[[142 113 118 135 123]
 [130 113 136 126 118]
 [129 120 132 116 117]
 [125 136 124 135 133]
 [127 107 140 113 110]
 [123 114 144 100 107]]
:
[[123 114 144 100 107]
 [125 136 124 135 133]
 [127 107 140 113 110]
 [129 120 132 116 117]
 [130 113 136 126 118]
 [142 113 118 135 123]]

[[130 122 128 128]
 [125 137 149 126]
 [138 153 115 116]]
:
[[125 137 149 126]
 [130 122 128 128]
 [138 153 115 116]]

[[130 126 146 128 128 128]
 [149 128 128 129 129 130]
 [129 127 106 128 128 126]
 [128 128 129 128 128 128]]
:
[[128 128 129 128 128 128]
 [129 127 106 128 128 126]
 [130 126 146 128 128 128]
 [149 128 128 129 129 130]]

[[104 114 121 112 112 136 140 102 118 107 136 107]
 [119 131 120 106 155 113 156 117 118 150 148 149]
 [135 123 139 108 141 151 154 112 156 121 109 152]
 [145 146 120 142 106 150 134 136 111 101 151 128]
 [107 109 125 148 118 130 109 107 134 154 153 126]
 [131 134 101 110 138 153 136 126 146 122 101 120]]
:
[[104 114 121 112 112 136 140 102 118 107 136 107]
 [107 109 125 148 118 130 109 107 134 154 153 126]
 [119 131 120 106 155 113 156 117 118 150 148 149]
 [131 134 101 110 138 153 136 126 146 122 101 120]
 [135 123 139 108 141 151 154 112 156 121 109 152]
 [145 146 120 142 106 150 134 136 111 101 151 128]]

[[128 128 129 116 139 128 109 112 128 128 128 124 120 117 120 140]
 [129 134 134 121 139 138 110 109 126 135 124 128 120 123 120 142]
 [123 128 128  98 140 135 114 128 128 157 125 128 128 114 123 133]]
:
[[123 128 128  98 140 135 114 128 128 157 125 128 128 114 123 133]
 [128 128 129 116 139 128 109 112 128 128 128 124 120 117 120 140]
 [129 134 134 121 139 138 110 109 126 135 124 128 120 123 120 142]]

[[124 143 135 142 126 125 127]
 [134 139 138 116 130 130 128]
 [141 126 132 134 125 132 142]
 [137 127 117 127 125 141 133]
 [126 124 124 133 127 133 129]
 [130 128 130 130 122 129 120]
 [136 129 118 127 126 124 132]
 [118 129 132 122 113 124 133]
 [131 125 133 133 129 122 105]]
:
[[118 129 132 122 113 124 133]
 [124 143 135 142 126 125 127]
 [126 124 124 133 127 133 129]
 [130 128 130 130 122 129 120]
 [131 125 133 133 129 122 105]
 [134 139 138 116 130 130 128]
 [136 129 118 127 126 124 132]
 [137 127 117 127 125 141 133]
 [141 126 132 134 125 132 142]]

[[121 135 118 126 133 131 121 127 137 127 128 127 124 127 125 119]
 [130 130 129 125 134 121 124 127 128 128 128 121 125 127 125 135]
 [127 103 154 127 111 126 132 128 115 133 128 122 119 128 127 156]
 [129 130 129 132 117 127 126 129 137 134 128 132 129 130 133 125]]
:
[[121 135 118 126 133 131 121 127 137 127 128 127 124 127 125 119]
 [127 103 154 127 111 126 132 128 115 133 128 122 119 128 127 156]
 [129 130 129 132 117 127 126 129 137 134 128 132 129 130 133 125]
 [130 130 129 125 134 121 124 127 128 128 128 121 125 127 125 135]]
---
[[119 144 138 142 102]
 [125 130 134 127 122]
 [126 123 120 131 138]
 [131 105 111 120 147]
 [124 139 139 131 124]
 [117 135 140 133 127]
 [132 121 123 124 143]
 [133 125 124 126 138]
 [144 118 119 118 143]
 [129 114 117 123 137]
 [128 128 128 128 128]
 [119 137 135 135 105]]
:
[[119 137 135 135 105]
 [128 128 128 128 128]
 [129 114 117 123 137]
 [144 118 119 118 143]
 [133 125 124 126 138]
 [132 121 123 124 143]
 [117 135 140 133 127]
 [124 139 139 131 124]
 [131 105 111 120 147]
 [126 123 120 131 138]
 [125 130 134 127 122]
 [119 144 138 142 102]]

[[131 140 117 153 128 132]
 [123 139 114 122 136 139]]
:
[[123 139 114 122 136 139]
 [131 140 117 153 128 132]]

[[158 119 126 154 108 120 140 127]
 [145 120 125 141 123 121 138 133]
 [152 106 119 138 141 113 154 150]
 [132 114 122 122 150 119 144 147]
 [146 107 119 133 146 114 152 151]
 [143 112 122 134 139 117 146 144]]
:
[[143 112 122 134 139 117 146 144]
 [146 107 119 133 146 114 152 151]
 [132 114 122 122 150 119 144 147]
 [152 106 119 138 141 113 154 150]
 [145 120 125 141 123 121 138 133]
 [158 119 126 154 108 120 140 127]]

[[123 128 127 114 129 116 128 133]
 [119 128 131 107 128 139 131 131]
 [128 128 123 124 128 142 125 127]
 [131 128 132 132 129 119 134 126]]
:
[[131 128 132 132 129 119 134 126]
 [128 128 123 124 128 142 125 127]
 [119 128 131 107 128 139 131 131]
 [123 128 127 114 129 116 128 133]]

[[129 127 132 130 123 128]
 [124 157 131 118 132 111]
 [130 111 125 118 129 128]
 [120 138 130 139 122 128]
 [116 138 143 123 128 128]
 [119 133 138 136 127 115]
 [126 142 133 143 134 130]]
:
[[126 142 133 143 134 130]
 [119 133 138 136 127 115]
 [116 138 143 123 128 128]
 [120 138 130 139 122 128]
 [130 111 125 118 129 128]
 [124 157 131 118 132 111]
 [129 127 132 130 123 128]]

[[131 139 115 136 120 130 138 138 130 113 130 132 135 140 146]
 [132 138 124 135 125 131 134 136 133 121 130 130 132 138 141]
 [114 114 155 116 151 130 108 131 144 144 106 115 121 104 108]]
:
[[114 114 155 116 151 130 108 131 144 144 106 115 121 104 108]
 [132 138 124 135 125 131 134 136 133 121 130 130 132 138 141]
 [131 139 115 136 120 130 138 138 130 113 130 132 135 140 146]]

[[125 125 125 144 129]
 [122 133 135 110 125]
 [120 119 124 111 130]
 [126 131 120 117 128]
 [126 122 130 140 129]
 [122 125 133 157 131]]
:
[[122 125 133 157 131]
 [126 122 130 140 129]
 [126 131 120 117 128]
 [120 119 124 111 130]
 [122 133 135 110 125]
 [125 125 125 144 129]]
---
[[134 144]
 [126 128]
 [133 151]]
:
[144 126]

[[121 115]
 [120 102]
 [124 117]]
:
[115 120]

[[122 113 119 126]
 [100 143 143 148]
 [123 131 129 134]
 [127 132 134 127]
 [137 123 119 126]]
:
[126 143 131 127]

[[126 128 156 105 143]
 [123 120 129 138 125]]
:
[143 138]

[[131 120 123 124 138]
 [134 125 123 124 140]
 [127 129 126 130 129]
 [125 129 130 129 126]
 [150 114 114 112 146]]
:
[138 124 126 129 150]

[[142 144 122 126 118]
 [111 105 137 133 140]
 [113 109 138 133 138]
 [116 113 131 129 137]]
:
[118 133 138 113]
